In the rows, 128 means zero.
[108  99  86  59  94 106 139 127 150 109 130 131 113 167 139 141 143 140
 160 124 161 147 131 101  60 170 121 152 126 119 125 125 164 115 111 116
 131 169 126 150 126 181 183 119 143] : q860
[136 178 116 125 105 112 103 165 127 131 142 144 126 146 119  96 151 161
 142  86 132 149 151 115  50 132 153 112 146  82  88 100 164  92  99 142
 160 136 143 147 137 148 182 128 124] : q53
[105 160 120  76  87 144 176 112 143 136 136 113  69 168 140 112 124 139
 162 112 119 130  97 112 111 152 103 147 102 126 143 162 118 214 123 125
 118 184 128  91 139 173 151 134 145] : q860
[108 135 126 129 123 105 120 132 106 117 110 105 151 136 129 133  96  94
 170 125 150 158 117 103 132  97  83 109 134 127 112 120 141 161 131 131
 117 130 139 131 168  87 119 131 130] : q542
[129 112 140 109  33 147 144 137 152 112 132 141 121 157 163 114 107 138
 153 127 137 152  94  80 145 134 122 171 108 110 181 123 151 118 136 145
 133 125  74 123  95 145 173 131 109] : q600
[141 131 111  84  76 129 146 146 141 138 131 173  98 124 110 124 123 145
 164 120 118 128 137  77 111 133 139 104 157  90 125 114 143 151 128 137
 151 126 111  92 110 129 174 134 165] : q600
[ 81  64  98 124  70 130 193 112 169  96 119 114 162 139 157 124 131 139
 152  89 109 135  77  27 105 124 144 138 114 120 147 154 141  64 117 149
 140  88  66 108 100 137 119 129 113] : q600
[102 133  67  95  77 104 199 103 123 138 131  80 107 142 171  92 176 147
 124 101 123 137 109 113  87 119 105 144 128 113 114 127 153 122 140 165
 161  88  72  63  77 164 150 114  99] : q370
[100 136 149 111 136 140 110 147 106 108 104 165 101 103 153  95  90  97
 185 109  90 145  74  97 170  49 124 127 119 131 166 137 129 161 130 148
 163 118 142 130 149 115 114 135 128] : q150
[143 122 114  83 149 150 145 138 142 179 115 146  88 138 127  80 103 141
 184 103  76 160  86  67 133 126 140 120 151 138 153  97 102 126 178  96
 150 128 102 108 112 139 147 136 139] : q370
[117 160  81  82  75  71 146 112 107 150 131  82 102 171 169  70 143 121
 111  87 162 149 140 146 118 124 127 123 109  83 120 106 144 175 119 134
 153 124  99  67 102 124 181 124  93] : q252
[118 209 141  84  53  92 168 136 170 161 150 116  79 170 150 101 146 116
 148 131  95 140 100 141 122 172 117 149 144 125 145 150 142 141 166 143
 143 132  61 121  78 149 152 115  81] : q319
[201 147 148  76  91 151 121 144 110 155  88 166 121 190  94  87 104 132
 186 140 105 115 128 107 209 137 117 125 139 101 194 135 102 162 150 167
 145 128  76 116 129 141 163 166 143] : q319
[140 156 114 117  83 157 110 140 117 115 107 124 107 176  89  66  92 120
 162 106 144 106 162  93  96 125  92 116 156 101 132 103 112 130 116 159
 128 140 131 102 161 101 172 143 117] : q860
[112 118 145 102  97 123 167 130 119 120 120 102 138 154 172 126  92  84
 168 150 138 144 119 161 144  97 147 176 116 157 182 146 121 139  89 107
 156 149 127 100 107 126 136  86  86] : q860
[143 157 179 137  31 149  83 143 177 141 132 146 108 161 124  90  94 135
 155  99 125 168 107  75 114 161  73 103 163  92 144 127 137 156 112 126
 136 143 133 122 130 115 153 145 159] : q53
[127 152  58  92  98 130 177 101 136 168 100 111  76 175  90  88 119 168
 168 130  71 164 137  84 130 179 116 108 125 107 108 138 153 121 189 188
 136 133 101 135 192 151 200 175 130] : q252
[106 154 136 105 136 163 131 169 110 120  91 134 139 162 113 120 115 132
 179  96  82 128  87  48 124 133 128 142 130 113 143 123 127  96 140 163
 118 131 120 163 144 128 143 142 129] : q319
[112 143 115  92  93 113 164 153 137 133 172 135  80 139 139 126 166 150
 181 104 123  65 158 114 127 147 175 173  83 137 113 142 143 115 147 170
 137 111 105 108 123 198 194 119 107] : q252
[143 135 133  91 150 173 143 132 146 163 136 172  76 141 110 120 126 132
 153 148  75 141 149 144 137 143 169 137 101 132 142 139 121 156 141 138
 144 174 107 134 130 136 167 116 123] : q860
[125 146  60  41 132  71 135 140 125 150 140 189 134 126  80 142 122 127
 122  75 113 144 111 130 129 131  76 149 127  97 145 120 152 107 150 150
 191 146 106 139 108 147 182 116 122] : q319
[ 85 136 102  78 122  67 132 141 116 105 134 148 122 138 153 161 117 109
 133 162 157 180  84 175  83 127 145 134 113 116 140 158 160 128  90  85
 133 161 120 123 119 166 150  99 115] : q53
[111  90 114  80  97  98 196 117 164 151 149 128  67 138  92 147 144 141
 143 113 119 113 145  98  87 160 129 131 125 125 122 106 139 107 158 167
 152 142 127 106 103 144 192 127 112] : q600
[ 89 155 156  97  95 115  88 170 111 144 130 154 129 134 135 122 120  94
 171 156 166 142 165 100 133 117 134 157 154  83 100 107 155  99 119 117
 146 109 123 142 111 117 141 131 109] : q150
[111 174 103 166  88  62 107 161 134 118 152 105 130 155 111 100 131 115
 153 115 121 180 125 170 133 147  93 152 126 133 123 153 168 108 119 153
 118 136  88 139 138 133 130 152 133] : q643
[156  84 150 105 125 147 148 110 175 142 134 154 111 137  88 144 118 154
 172 126 113 125 139 117 115 148 139 116 115 134 124 159 127 104 175 168
 133 138 143 141 169 158 177 123 111] : q53
[ 43 133  49  66 119  79 206 120 140 152 154  84  86 152 132 157 156 139
 154 114 130 159  74  87 103 155  87 147  74 171 141 123 139 133 147 103
 132 177  99 148 121 177 168  99 103] : q618
[ 91 193 129  92  60 123 142 127 163 174 153 124 116 181 131 120 166 105
 148 133 198 155 159 101  51 181  89 179 123  91 134 132 157 159 101 144
 129 156  79 133 123 129 152 115 137] : q643
[163 109 103  97  86 124 180 129 164 134 132 152 123 148  77 125 137 216
 116 106 105 127 119  61 104 171 141 116 124 108 149 129 119  93 152 126
 146 136  97 119  94 158 178 133 131] : q600
[148 164  96  92  37  81  86 104 124  96 137 141  89 168 127  72  91 145
 121 127 148 163 148 104  75 168  60 129 159  86 104 142 176  91 139 135
 129 158  82 120 153 152 204 158  97] : q860
[135  83 157 117 106 184 154 139 178 142 137 137 104 143 109 122 104 145
 179 102 104 136 112  62  96 155 130 165 110 134 151 121 118 145 123 163
 132 139 127 137 158 156 133 139 157] : q600
[129 130 105  89  84  94 161 104 155 133 144 125  72 137 140 111 159 165
 112  88  90 116 123  88 101 177 170 140 117  99 140 144 141  78 138 154
 157 115  86 104  63 168 189 152 109] : q643
[ 49 171  85 109  82  96 205 110 163 141 143 167 103 129  94 137 139 156
 167 143  82 123  85  96  66 152 150 142 131 148 141 126 173  94 170 173
 148 132 118 120 156 178 143 136 123] : q150
[120 172 127 109 134 127  71 162 105 111 108 126 127 122 146  73  87 145
 146  80  98 102 108 111 118 119 179 139 139  98 152 122 111 117 106 118
 147 101 131 115 129 118 133 109  90] : q618
[ 86 120  96 117  98 136 149 152 172 119 128 118 107 145 151 118 124 130
 165  92 145 156  83 115 119 143  99 158  93 124 141 139 135 152  96 124
 113 147 107 145 156 125 155 127 140] : q600
[175 177 105 122  99 153  87 122 127 165 119 141 100 158  94  85 128 203
  94  64 142 118 162  67  74 151 133 102 119  77 123 119 115 149 136 159
 131 119 131  80 117 118 178 149 163] : q643
[120 115 126 106  88 119 158  76 137 185 115  73 111 187 124 130 151 119
 151 155 159 173 138 133 118 135  58 108  95 152 131 134 111 184 139 170
 115 136  86  93 133 124 155 109 121] : q53
[ 97 106 117  71  83 118 165 115 161 127 113  99  93 143 175 119 116 111
 161 143 147 173  71 147 138 150  89 132 136 113 143 137 147 177 117  84
 136 156 120 126 129 133 149 127 116] : q370
[ 96 143 104 119  88 146 158 155 121 100 119  76 159 119 182  92 132  98
 166 111 106 177  75  96 127  85 148 172 140 110 130 122 166 133 134 124
 153  90  85 149 111 130  94 105  94] : q370
[148 134 102 118 152  92 133 127 132 164 129 226  96 119  58 138 101 146
 139 114 133  96 135 126 103 149 153  84 131 111 143 100 120  79 137 162
 156 160 168  84 150 123 189 143 139] : q643
[ 34 119 136 110 120 125 187 146 191 123 161 137 142 141 107 172 141 123
 213 126 119 118 127 110 110 114 131 142 106 163 116 167 142 111 117 109
 129 167 137 151 129 158 112 129 126] : q860
[ 58 173  98 162 143 112 115 190 138 147 171 136 139  94 103 120 128 145
 137  88 126 117 130 153  98  91 106 173 131 149 119  79 159  92 143 141
 157 100 138 115  97 110 110 102 105] : q643
[142 130 160 159 163 117  71 129 130 119 114  95 139 129 114  86  74 167
 165 129  81 152 128 139 146 114 117 119 144 155 142 129 116  96 141 150
 134 111 131 137 151 132 103 154  91] : q618
[172 146  95 113 169  88  95 118 107 125 140 139 189 138  83  91 121 146
 130 117 128 109 144 157 177 177 129 130 134  96 122 111 114 100 139 135
 129 135 104 122 165 142 140 151 103] : q252
[145 162 124 108  79 110 187  91 132 182 124 120 107 162 116 129 145 143
 147 118 110 131 135 108  99 167 134 142 107 140 137 130 108 149 116 150
 148 146 117 116 155 151 172 124 147] : q542
[121 172  74 107 148  84  95 148 109 124 131 111 159 126 111  92 122 151
 165  54  86 138 126 103 107 109 136 107 178 112 140  52 164 114 162 175
 166 112 151 106  94 123 157 131 127] : q618
[ 60 139  60 123  95  88 144 141 149 117 155 100 106 163  98 132 176 139
 120  91 140 119 132  98 105 167  90 140  99 125  95 118 148  97 106 152
 135 155 107 130 101 149 147 133 120] : q860
[142 111  44  69  77 132 183 109 141 134 128 122 122 139 119 130 100 191
 151  73  92 155  80  34  79 143 120 102 115 135 112 149 119 115 168 120
 125 126 119  99 137 164 189 112 145] : q600
[ 91 119 122  94  58 101 125 102 117  93 106 117 136 156 135 108 108 143
  87 121 159 153 112 132 137 122  65 165  79  84 161 207 156 157 107 109
 137 127  84 150 169 137 131 142 112] : q252
[134 140 114  95  66 121 121 119 161 104 130 112  68 135 124 101 150 193
 122 117 119 139 140  93 108 181 129 144 127  81  94 149 153 135 168 150
 109 114  91 141 129 186 182 163 138] : q252
[162 169  89  74 149 133 105 114  82 170 123  83 152 128  75 109  91 143
 168 121  76 129 168  73 107 120 120 103 178 153 109 102  84 114 187 126
 141  97 124 111 129 124 140 100 116] : q618
[130 118 158  82 106 177 123 140 128 129 144 161 100 153 123 120 120 118
 178 113 125 139 166  62  70  99 123 155 130 132 119 123 157 112 166 164
 152 162 144 145 134 146 172  97 118] : q860
[107 166  81  48  73 109 173 132 117 124 135 141  90 158 152 105 156 164
 132  94 132 140 102  66 105 163 104 149 117  57 128 121 156 160 126 113
 138 165  83 106  79 182 196 148 125] : q860
[110 121  82 115  91 119 216  99 115 161 106  94 110 168 115 135 155 139
 122 136 148 180 131 109  67 106  87 134  99 127 113 143 117 115 141 171
 123 127  96 107 127 152 148 123 136] : q600
[ 76 137 113 116 136  99 173 111 175 177 110 103 105 165 131 159 163 107
 172 163 151 182  88 104  95 182 141  93 100 152 144  89 125 158 117 120
 111 191 120 181 154 122 132 110 129] : q618
[ 62 140  72  60  53  86 163  97 110 129  98  84  88 149 179 130 161 101
 117 107 214 141 123  88 111 116 105 181 119 100 138 148 141 145 104 103
 148 121 126 110 113 133 172 112 140] : q150
[139 155 146  81  62 109  96 160 173 109 153 169 119 140 131 126 148 153
 123  69  94 140 111  95  73 184 138 145 131 100 122 156 147  93 104 109
 135 144  88 176  99 164 181 114 142] : q319
[158 154 124 120  86  78 156  99 102 155  99 122  98 184 117 143 128 146
 149 147 156 165 132  94 111 136 101  97 114 133 145 117 132 161 132 182
 132 158 133  86 135 139 180 143 157] : q542
[106 168 125 136  87 152  99 150 112 115 136 132  93 144 105  80 102 116
 146 108 115 124 119  57 142 123 109 147 135 115 136 123 140 139 135 164
 140 126 129 112 157 119 127 152 135] : q150
[117 122 123 105 122 152 148 114 126 161  87 144 104 144 128 118 127 143
 147  90 141 165  98  27 142 108  89  93 107  76 115 130 119 118 137 130
 152 149 135 140 141 115 152 164 138] : q370
[109 101 129  65  69  61 109 123 114  79 112 126  87 125 119 123 103 141
 118  70 136 135 129 119 106 116 105 169 101  84 154 176 144 108 103 150
 164 132 132 144 133 163 193 122 100] : q618
[128 144 107 163 101 129 166 172 108 168 133 111 131 156 108 101 131 104
 164 108  75 190  97  98 130 133  93 120 141 125 120  99 161 122 159 143
 140 128 122 155 151 139 125 143 150] : q53
[108 135 118  88  58 114 136 144 164 149 112 152 100 155 145 104 114 185
 133  78  90 160  95  79 125 167 109 109  93  69 129 163 130 129 138 123
 126 107  94 117  92 151 187 143 128] : q252
[ 99 135  77  73  75 178 191 105 160 183 125 137 108 153 155 124 120 134
 191 125 108 169  84  27 128 138 130 127 119 120 120 151 140 136 181 118
 133 124  75  98 127 154 151 129 141] : q370
[100 180 108 113  76 150 150 144 141 196 135 128 107 195 136  89 128 174
 124 112  94 181 107  99  82 126 114 156 128 157 151 117 146 118 172 116
 137 132  70  98  89 151 141 118 137] : q319
[114  92  96  46 104 114 138  96 107  83 133 138 129 156 149 163 126 128
 159 129 139 132 114  61 112 122 114 121 115 134 137 150 164 109 175 130
 113 142 100 124 114 154 192 128 127] : q542
[ 83 108 120 123 132 138 137 105 205  98 132 110 109 110 146 123 147 183
 137  85  85 143  71 118 136 194 145 137 114 115 149 121 140 130 122 136
 108 160 118 152 127 151 156 152 126] : q618
[135 114 103 135 156 149 162  88 119 133 124 123 123 136 146 132 155 129
 107 115 133 149 112  54 122 142 133 117 100 115 136 114 148 168 133 138
 119 147  91 119 149 115 124 158 161] : q542
[ 94  80 120  81  93 160 155 103 128 104 136 140 114 105 132 154 123 128
 154 135  91 114 116  81 116 124 133 151 110 123 104 166 154  76 149 129
 136 112 100 150 152 168 152 137 111] : q370
[ 99 132  38  87 109  94 155 115 144 117 122 129 161 153 136 105 103 175
 141  95  82 176  64 102  97 156 107 120 126 127 147 125 161 110 157 100
 122 142  82 119 119 154 159 131 113] : q860
[ 71 169 112  97  70 106 179 124 145 142 122 117  49 158 155 136 145 105
 154 158 115 143 125  93 108 178 126 143 141 114 107 138 169 100 158 147
 127 162 112 126 105 127 190 121  93] : q860
[ 82 163  99 108  66 101 189 144 138 123 145 136 107 136 136 139 153 132
 156  77 140 117 131  67  65  93 119 144 124 121 125 126 164 115 138 152
 160 135 139 107  91 154 166 108 127] : q860
[ 31 167  93 100 106 127 141 146 146 134 119 140  89 172 139 124 147 112
 131 108 117 168  74  71 119 169  92 157 118 107 119 138 178  76 127 140
 139 185  98 173 145 109 161 129 108] : q319
[ 77 154  98 113 167 124  74 151 126 105 137 146  90  95  77 114 121 147
 105 116 133  94 150 172 135 125 130 152 143 108 107 133 124 143 122 137
 124 120 152  81 134 105 131 127 135] : q150
[118  96 104 108 136 135 180 107 126 164 115 130 141 140 136 178 154 123
 189 140 128 170 119  73  58 104 111  74 113 169 126  95 145 137 170 180
 119 136 142 133 135 149 148  88 157] : q618
[ 76 127 118  90  90 111 163 161 201 172 143 157  56 134 106 136 135 156
 156 128 118 112 118  78 122 189 138 141 123  89 122 136 147 112 137 114
 155 113  90 118  82 155 147 156 119] : q370
[ 99 103 106 104 103 172 218 131 169 133 128 162 109 120 185 135 153 149
 192 111 112 145  84   4 109 128 186 144 107 129 149 102 159  97 162 153
 145 124  95 124 113 165 185 110 130] : q252
[127 116 113 107 127 115 131 122 135 114 202 121 113 136 116 118 156 136
 145 109 104 117 149 141  42 137 133 126 130 150  67 153 170 109 197 167
 102 124 115 104 124 195 122 127 121] : q643
[120 163 140 125  86 112 170 122 160 169 130 148 114 164 126 107 140 154
 145 112 125 152 103  75  84 156 134 115 122 120 173  87 141 155 118 150
 151 147 127 107 113 137 153 142 142] : q150
[123  90 107 110 133 130 125 147  87 148 106 112 172 131 110 123  90 126
 158 130 109 170 107  98 135 112  90 159 130 128 118 104 120 106 153 119
 122 103 108 147 147 133 106 122 131] : q600
[116 136 104 167 170 154 162 155 131 125 144 119 129 106 120 122 121 134
 167 109 109 140 124  65 119 127 176 157 141 139 112  78 158  84 150 156
 130 141 135 135 166 109 141 138 122] : q600
[136 163 139  80 119 105 132 156 107 131 138 170 101 134 124 107 119 141
 180 138  93 111 130 108 160 123 167 155 135 115 143 129 135 126 159 150
 152 124  81  92  99 144 171 118  97] : q542
[137 107 110 127  70 156 179 116 117 104 113  69  92 139 144 100 131 154
 138  89 132 119 124  49 115 135 145 157 101 103 105 161 121  98 111 156
 136 113 128 130 157 161 162 152 111] : q643
[ 29 121  59 141  92 109 146 143 148 118 142  98 123 144 127  95 131 128
 144  46 141 138  91  70 111 135  50 158 119 114 108  91 161  89 139 156
 125 119 130 115 145 137 141 156 137] : q252
[100 144 128 103  61  73 131 130 171 104 130 128  90 141 152 135 121 111
 153 107 168 114 137  90 161 154 150 142 130 104 162 143 165 108  98 137
 180 145 144 124 116 111 193 134 111] : q252
[120 129 121  78  36 124 142 134 126 100  98 155 116 173 140 106 119 185
 143 100 153 111 100  20  86 132 117 115  85  76 159 161 134 114 100 138
 138 101  97 130 123 166 185 153 110] : q150
[118 173  67 134 128 153  88 155  78 102  94 113 167 139 134 101 119 146
  59  94 151 124 107  85 117 146 102 134 141  60 143 107 131  75  97  86
 121  99 105 122 101  76 142 139 118] : q370
